Below is a small trained network, with its code and all its weights. Each question gives an input and a class and asks what happens when units are switched off, that is, made to give their printed mean instead of their output.

import numpy as np


def w(rows, s, z=0):
    codes = np.array(rows[::2]) - 128.0
    scale = np.full(codes.shape[1], s)
    scale[-1] = z or s
    return codes * scale


def f(y):
    return np.maximum(y, 0)


def log_softmax(a):
    a = a - a.max(-1, keepdims=True)
    return a - np.log(np.exp(a).sum(-1, keepdims=True))


def net(x, mask):
    res = np.array(x, float).reshape(1, 5) / 4 @ E
    y = f(res @ A[0][:, :-1].T + A[0][:, -1])
    res = res + np.where(mask, y, B[0][:, -1]) @ B[0][:, :-1]
    return log_softmax(res[-1] @ U[:, :-1].T + U[:, -1])


A, B = {}, {}
E = w([
[128,157,48,170,115,72,184,141],'x0',
[156,134,189,224,195,91,122,97],'x1',
[88,132,173,101,96,24,110,142],'x2',
[59,173,166,171,11,180,240,190],'x3',
[209,67,94,106,65,159,194,109],'x4',
],0.013)
A[0] = w([
[216,37,105,85,135,174,78,97,69],'N0',
[68,187,163,157,86,152,175,180,58],'N1',
[184,114,45,168,80,165,254,155,145],'N2',
[88,128,179,167,115,179,154,179,254],'N3',
[180,103,77,71,142,121,43,149,159],'N4',
[31,172,111,88,86,103,122,140,220],'N5',
[144,74,154,78,56,124,147,155,52],'N6',
],0.0096,0.0043)
B[0] = w([
[213,114,100,93,184,173,159,49,213],'N0',
[35,163,186,108,95,117,145,223,213],'N1',
[105,194,10,224,95,96,254,39,251],'N2',
[73,162,201,123,89,215,127,113,215],'N3',
[165,107,59,87,167,149,71,102,208],'N4',
[81,89,77,73,97,98,107,206,194],'N5',
[192,35,141,168,60,125,144,136,179],'N6',
],0.0088,0.017)
U = w([
[120,191,55,209,90,119,213,92,173],'0',
[96,123,27,68,139,130,61,178,13],'1',
[122,176,218,209,196,210,88,98,156],'2',
[65,179,177,121,73,149,148,222,112],'3',
[144,102,139,77,115,24,98,147,163],'4',
[213,116,94,80,186,184,100,68,101],'5',
[128,77,162,127,21,159,191,159,31],'6',
[152,141,171,244,215,5,53,100,253],'7',
],0.011,0.0041)

Each question gives the input, the list of numbers given to net, and the class t.
The units are the neurons (one row each of A and B). Each row of codes is followed by its name. A weight is (code - 128) times the scale printed after its matrix; where a second scale follows, it is the last column's (A, B and U).
mask holds one flag per neuron, in row order. A switched-off neuron (its flag False) gives its mean, the last column of its row in B, instead of its output. The means were averaged over made-up inputs and are rounded, as every weight is.
A unit's drop is (log p(t) with every unit on - log p(t) with that unit switched off) / (log p(t) with every unit on - log p(t) with every unit switched off).
The circuit of an input: a set's keep is (log p(t) with only the set's units on - log p(t) with every unit switched off) / (log p(t) with every unit on - log p(t) with every unit switched off). Starting from all 7 units, units are removed one at a time, each time the one whose removal leaves the highest keep (on an exact tie, the one counted first), for as long as the keep stays at least 0.8.
units of the circuit, in order: the units of the circuit, biggest drop first
unit that matters most: the unit with the biggest drop
k most important neurons: the k neurons with the biggest drops, biggest first
drop when u is switched off: that unit's drop, to one decimal
input [4,6,-5,-2,-1], class 7: units of the circuit, in order => N2, N3
input [-3,1,5,-5,-2], class 5: units of the circuit, in order => N4, N1
input [3,4,-6,-4,-6], class 7: unit that matters most => N3
input [0,4,-8,5,-4], class 3: units of the circuit, in order => N1, N3
input [-4,6,-2,1,4], class 2: 3 most important neurons => N2, N4, N5
input [2,-3,-8,-3,-6], class 5: units of the circuit, in order => N1, N2
input [-7,-7,4,0,8], class 5: 2 most important neurons => N0, N1
input [-3,-1,2,1,2], class 6: 2 most important neurons => N2, N1
input [7,-3,7,6,1], class 3: 2 most important neurons => N1, N5
input [2,-6,6,7,7], class 0: drop when N2 is switched off => 9.1
input [3,4,7,-1,5], class 7: drop when N2 is switched off => 0.6
input [1,2,-8,5,-6], class 3: drop when N5 is switched off => 0.0
